Below are the code and all the weights of a small trained network. Each question names an input and a class and asks about switching units off, where a switched-off unit gives its printed mean instead of its output.

import numpy as np


def w(rows, s, z=0):
    codes = np.array(rows[::2]) - 128.0
    scale = np.full(codes.shape[1], s)
    scale[-1] = z or s
    return codes * scale


def f(y):
    return np.maximum(y, 0)


def log_softmax(a):
    a = a - a.max(-1, keepdims=True)
    return a - np.log(np.exp(a).sum(-1, keepdims=True))


def net(x, mask):
    res = np.array(x, float).reshape(1, 4) / 4 @ E
    y = f(res @ A[0][:, :-1].T + A[0][:, -1])
    res = res + np.where(mask, y, B[0][:, -1]) @ B[0][:, :-1]
    return log_softmax(res[-1] @ U[:, :-1].T + U[:, -1])


A, B = {}, {}
E = w([
[123,176,229,150,141,154,218],'x0',
[4,90,120,182,135,122,109],'x1',
[159,165,106,207,186,67,94],'x2',
[149,49,166,132,161,58,138],'x3',
],0.011)
A[0] = w([
[100,51,136,166,149,128,93,186],'neuron 1',
[128,1,154,48,85,147,98,226],'neuron 2',
[100,126,88,144,95,89,68,176],'neuron 3',
[156,201,119,174,148,149,146,212],'neuron 4',
[234,181,156,137,174,120,89,255],'neuron 5',
[38,152,139,168,79,116,84,202],'neuron 6',
[80,74,131,239,119,40,98,191],'neuron 7',
[168,85,126,29,99,119,83,223],'neuron 8',
[83,131,118,158,165,106,107,204],'neuron 9',
[139,153,67,115,50,137,121,189],'neuron 10',
[99,127,103,162,169,36,140,209],'neuron 11',
[88,79,120,154,64,106,123,251],'neuron 12',
[77,103,120,83,98,190,134,214],'neuron 13',
[58,201,141,147,159,216,103,198],'neuron 14',
[104,111,95,135,110,59,161,142],'neuron 15',
[135,132,208,124,145,124,141,101],'neuron 16',
[192,165,152,79,133,80,184,150],'neuron 17',
[102,235,148,133,105,101,168,242],'neuron 18',
[191,203,207,222,103,129,140,198],'neuron 19',
],0.0092,0.0031)
B[0] = w([
[192,30,186,182,182,48,107,208],'neuron 1',
[193,48,187,28,167,203,73,252],'neuron 2',
[169,103,138,179,201,100,104,208],'neuron 3',
[67,203,60,220,57,124,163,211],'neuron 4',
[123,114,9,101,71,3,134,253],'neuron 5',
[134,145,203,165,105,151,163,222],'neuron 6',
[81,115,180,196,186,53,79,255],'neuron 7',
[221,92,77,92,144,163,113,227],'neuron 8',
[75,132,210,175,165,110,143,195],'neuron 9',
[168,128,105,172,96,172,64,201],'neuron 10',
[135,133,122,181,175,15,75,217],'neuron 11',
[151,5,197,158,141,143,71,209],'neuron 12',
[135,55,174,147,72,235,86,221],'neuron 13',
[108,174,179,176,124,200,239,228],'neuron 14',
[124,123,173,114,160,102,117,169],'neuron 15',
[101,131,127,71,118,128,157,188],'neuron 16',
[81,140,73,93,149,96,132,221],'neuron 17',
[70,201,169,179,54,120,178,224],'neuron 18',
[68,159,66,136,106,43,190,251],'neuron 19',
],0.0067,0.009)
U = w([
[154,56,163,101,116,195,101,156],'0',
[102,67,217,213,207,33,117,137],'1',
[68,204,50,174,63,56,200,114],'2',
[94,125,182,74,157,113,254,71],'3',
[173,90,106,51,194,83,160,71],'4',
[91,177,174,191,98,178,215,255],'5',
[175,136,37,162,99,74,79,64],'6',
],0.0078,0.0012)

Each question gives the input, the list of numbers given to net, and the class t.
The units are the neurons (one row each of A and B). Each row of codes is followed by its name. A weight is (code - 128) times the scale printed after its matrix; where a second scale follows, it is the last column's (A, B and U).
mask holds one flag per neuron, in row order. A switched-off neuron (its flag False) gives its mean, the last column of its row in B, instead of its output. The means were averaged over made-up inputs and are rounded, as every weight is.
A unit's drop is (log p(t) with every unit on - log p(t) with that unit switched off) / (log p(t) with every unit on - log p(t) with every unit switched off).
The circuit of an input: a set's keep is (log p(t) with only the set's units on - log p(t) with every unit switched off) / (log p(t) with every unit on - log p(t) with every unit switched off). Starting from the 12 units with the biggest drops (on a tie, the unit counted first), units are removed one at a time, each time the one whose removal leaves the highest keep (on an exact tie, the one counted first), for as long as the keep stays at least 0.8.
units of the circuit, in order: the units of the circuit, biggest drop first
most important unit: the unit with the biggest drop
top k neurons: the k neurons with the biggest drops, biggest first
drop when u is switched off: that unit's drop, to one decimal
input [8,8,3,-4], class 5: most important unit : neuron 14
input [1,-2,-5,-4], class 0: units of the circuit, in order : [neuron 19; neuron 13]
input [8,-1,0,-8], class 2: top 3 neurons : [neuron 19; neuron 4; neuron 2]
input [8,5,3,0], class 5: units of the circuit, in order : [neuron 14; neuron 18]
input [8,8,8,-6], class 5: top 3 neurons : [neuron 14; neuron 5; neuron 6]
input [-8,-4,-3,5], class 0: top 2 neurons : [neuron 2; neuron 19]
input [6,-3,-5,4], class 3: drop when neuron 16 is switched off : 0.1
input [-1,8,0,-8], class 5: drop when neuron 14 is switched off : 0.6
input [-4,-3,0,7], class 4: top 2 neurons : [neuron 8; neuron 2]
input [2,7,-1,-5], class 5: drop when neuron 14 is switched off : 0.2
